Below is a small trained network, with its code and all its weights. Each question gives an input and a target symbol and asks what happens when units are switched off, that is, made to give their printed mean instead of their output.

import numpy as np


def w(rows, s, z=0):
    codes = np.array(rows[::2]) - 128.0
    scale = np.full(codes.shape[1], s)
    scale[-1] = z or s
    return codes * scale


def softmax(a):
    e = np.exp(a - a.max(-1, keepdims=True))
    return e / e.sum(-1, keepdims=True)


def log_softmax(a):
    a = a - a.max(-1, keepdims=True)
    return a - np.log(np.exp(a).sum(-1, keepdims=True))


def net(x, mask):
    ids = ['βγεζηπσφω'.index(c) for c in x.split()]
    T = len(ids)
    res = E[ids] + P[:T]
    u = 0
    for l in range(2):
        r = res
        for j in range(3):
            rows = slice(4 * j, 4 * j + 4)
            q, k, v = (r @ M[l][rows].T for M in (Q, K, V))
            z = softmax(np.where(np.tri(T) > 0, q @ k.T / 4**0.5, -1e9)) @ v
            o = O[l][rows]
            res = res + np.where(mask[u + j], z, o[:, -1]) @ o[:, :-1]
        u += 3
    return log_softmax(res[-1] @ U[:, :-1].T + U[:, -1])


Q, K, V, O = {}, {}, {}, {}
E = w([
[95,142,93,52,103],'β',
[74,103,186,70,151],'γ',
[192,140,161,131,135],'ε',
[106,250,112,171,179],'ζ',
[147,130,224,152,147],'η',
[155,142,175,6,187],'π',
[173,64,81,125,163],'σ',
[119,90,128,178,120],'φ',
[119,103,180,66,75],'ω',
],0.022)
P = w([
[115,58,36,159,90],'0',
[163,4,139,128,139],'1',
[161,35,158,115,138],'2',
[150,71,164,111,113],'3',
[140,117,154,121,91],'4',
[131,150,168,123,71],'5',
[113,181,168,115,57],'6',
],0.0041)
Q[0] = w([
[132,97,97,124,188],'L0H0',
[151,134,148,106,166],'L0H0',
[151,96,110,93,94],'L0H0',
[110,123,112,145,89],'L0H0',
[110,142,99,69,71],'L0H1',
[228,138,136,108,126],'L0H1',
[42,110,150,98,101],'L0H1',
[179,128,203,121,149],'L0H1',
[120,111,201,205,205],'L0H2',
[132,176,155,99,160],'L0H2',
[87,43,204,79,119],'L0H2',
[3,168,86,92,182],'L0H2',
],0.018)
K[0] = w([
[174,130,133,154,123],'L0H0',
[170,156,132,117,135],'L0H0',
[150,111,120,108,78],'L0H0',
[88,103,123,137,123],'L0H0',
[122,144,108,107,54],'L0H1',
[199,146,119,81,160],'L0H1',
[47,116,145,130,89],'L0H1',
[169,137,187,91,183],'L0H1',
[139,174,192,181,191],'L0H2',
[81,160,151,115,98],'L0H2',
[187,142,180,15,151],'L0H2',
[6,126,134,103,200],'L0H2',
],0.018)
V[0] = w([
[175,55,114,131,136],'L0H0',
[89,114,123,142,134],'L0H0',
[142,174,136,139,82],'L0H0',
[81,80,127,254,45],'L0H0',
[159,114,90,83,144],'L0H1',
[160,121,106,216,117],'L0H1',
[80,204,115,67,83],'L0H1',
[241,171,153,205,129],'L0H1',
[103,124,118,106,52],'L0H2',
[218,135,143,138,171],'L0H2',
[47,113,120,147,189],'L0H2',
[182,135,131,108,63],'L0H2',
],0.0096)
O[0] = w([
[58,73,105,47,127,154],'L0H0',
[146,106,136,179,153,93],'L0H0',
[177,141,120,136,133,121],'L0H0',
[208,1,95,186,213,1],'L0H0',
[181,95,75,108,128,169],'L0H1',
[14,140,142,91,56,31],'L0H1',
[203,81,208,99,117,127],'L0H1',
[83,230,130,21,94,119],'L0H1',
[117,74,146,16,124,91],'L0H2',
[200,209,140,231,43,215],'L0H2',
[52,99,86,146,225,69],'L0H2',
[192,150,165,100,37,163],'L0H2',
],0.006,0.01)
Q[1] = w([
[99,119,87,131,16],'L1H0',
[39,136,78,148,239],'L1H0',
[189,89,77,158,130],'L1H0',
[9,244,57,118,201],'L1H0',
[138,133,184,167,144],'L1H1',
[221,161,73,150,134],'L1H1',
[197,157,120,133,31],'L1H1',
[175,163,117,178,146],'L1H1',
[115,101,205,188,46],'L1H2',
[243,61,184,196,142],'L1H2',
[232,160,56,76,91],'L1H2',
[121,244,237,160,143],'L1H2',
],0.013)
K[1] = w([
[189,81,75,168,181],'L1H0',
[6,87,113,133,112],'L1H0',
[110,120,71,77,161],'L1H0',
[24,152,107,234,127],'L1H0',
[118,145,170,141,168],'L1H1',
[184,191,67,187,90],'L1H1',
[192,220,104,120,107],'L1H1',
[130,162,136,173,111],'L1H1',
[74,151,156,135,57],'L1H2',
[120,210,177,9,81],'L1H2',
[235,165,42,100,87],'L1H2',
[139,199,194,204,123],'L1H2',
],0.014)
V[1] = w([
[33,148,145,68,63],'L1H0',
[31,203,73,50,148],'L1H0',
[54,107,102,97,42],'L1H0',
[73,90,17,98,66],'L1H0',
[181,76,165,9,192],'L1H1',
[176,97,7,162,136],'L1H1',
[125,143,132,182,178],'L1H1',
[190,254,100,89,235],'L1H1',
[156,132,131,105,49],'L1H2',
[221,121,61,102,193],'L1H2',
[46,130,245,136,61],'L1H2',
[72,164,21,66,89],'L1H2',
],0.0086)
O[1] = w([
[87,189,155,154,142,123],'L1H0',
[71,166,151,109,70,88],'L1H0',
[104,179,118,170,151,73],'L1H0',
[101,162,38,149,94,7],'L1H0',
[189,140,30,106,210,114],'L1H1',
[86,153,193,119,192,46],'L1H1',
[62,143,127,97,103,90],'L1H1',
[2,111,31,100,150,249],'L1H1',
[221,111,128,129,109,232],'L1H2',
[115,170,88,87,57,102],'L1H2',
[171,89,193,167,226,194],'L1H2',
[147,68,73,72,111,128],'L1H2',
],0.0088,0.013)
U = w([
[130,181,70,88,134,116],'β',
[88,130,115,144,203,186],'γ',
[166,239,142,163,29,127],'ε',
[66,106,147,98,97,201],'ζ',
[105,160,191,171,140,49],'η',
[118,193,174,44,136,2],'π',
[108,108,68,144,60,186],'σ',
[102,98,79,255,96,245],'φ',
[144,86,138,127,107,93],'ω',
],0.0086,0.0045)

Each question gives the input, a string of symbols that net reads in full, and the target symbol t.
The units are the heads (4 rows each of Q, K, V and O). Each row of codes is followed by its name. A weight is (code - 128) times the scale printed after its matrix; where a second scale follows, it is the last column's (O and U).
mask holds one flag per head, layer by layer. A switched-off head (its flag False) gives its mean, the last column of its rows in O, instead of its output. The means were averaged over made-up inputs and are rounded, as every weight is.
A unit's drop is (log p(t) with every unit on - log p(t) with that unit switched off) / (log p(t) with every unit on - log p(t) with every unit switched off).
The circuit of an input: a set's keep is (log p(t) with only the set's units on - log p(t) with every unit switched off) / (log p(t) with every unit on - log p(t) with every unit switched off). Starting from all 6 units, units are removed one at a time, each time the one whose removal leaves the highest keep (on an exact tie, the one counted first), for as long as the keep stays at least 0.8.
circuit, biggest first: the units of the circuit, biggest drop first
most important unit: the unit with the biggest drop
which heads matter: for each layer, one digit per head in row order, 1 if its drop is at least 0.15 and else 0, layers parted by /
drop of u: that unit's drop, to one decimal
input ε ω γ φ ε π η, target ω: most important unit : L0H1
input ε ε φ π γ φ ε, target ω: which heads matter : 010 / 100
input ω φ σ ε γ, target γ: circuit, biggest first : L0H2, L0H1, L1H2
input η φ ω ε ε σ σ, target σ: circuit, biggest first : L0H1, L1H2, L0H0
input ε β σ, target σ: which heads matter : 010 / 001
input γ γ π, target β: which heads matter : 011 / 010
input γ π ω, target σ: circuit, biggest first : L0H0, L1H1
input φ π σ ω ε β ω, target ω: which heads matter : 010 / 100
input γ β ω π ζ, target ζ: circuit, biggest first : L1H1, L1H0
input ε ζ η ω β, target β: which heads matter : 011 / 111
input φ η ε ε π, target ω: which heads matter : 011 / 100
input η π ω, target σ: circuit, biggest first : L0H0, L0H1, L1H1, L1H2
input ε ε π φ ζ ζ ω, target ζ: which heads matter : 100 / 010
input ε σ π σ φ β, target ω: which heads matter : 010 / 110
input π η η, target ε: most important unit : L0H1
input ω β π η, target ε: circuit, biggest first : L0H0, L0H1, L1H0
input ω γ π, target β: which heads matter : 010 / 010
input ω γ π η γ, target η: which heads matter : 101 / 101
input π η ω η β γ, target η: which heads matter : 111 / 101
input ε ζ π, target ζ: most important unit : L0H0
input φ ζ π, target ζ: which heads matter : 010 / 011
input η ε π ε φ, target ω: drop of L0H0 : -0.2
input ε ε ω ε, target ε: drop of L0H1 : 0.6
input ε φ ω π ε, target ω: drop of L0H0 : -0.1
input β γ η, target η: drop of L0H1 : 0.9
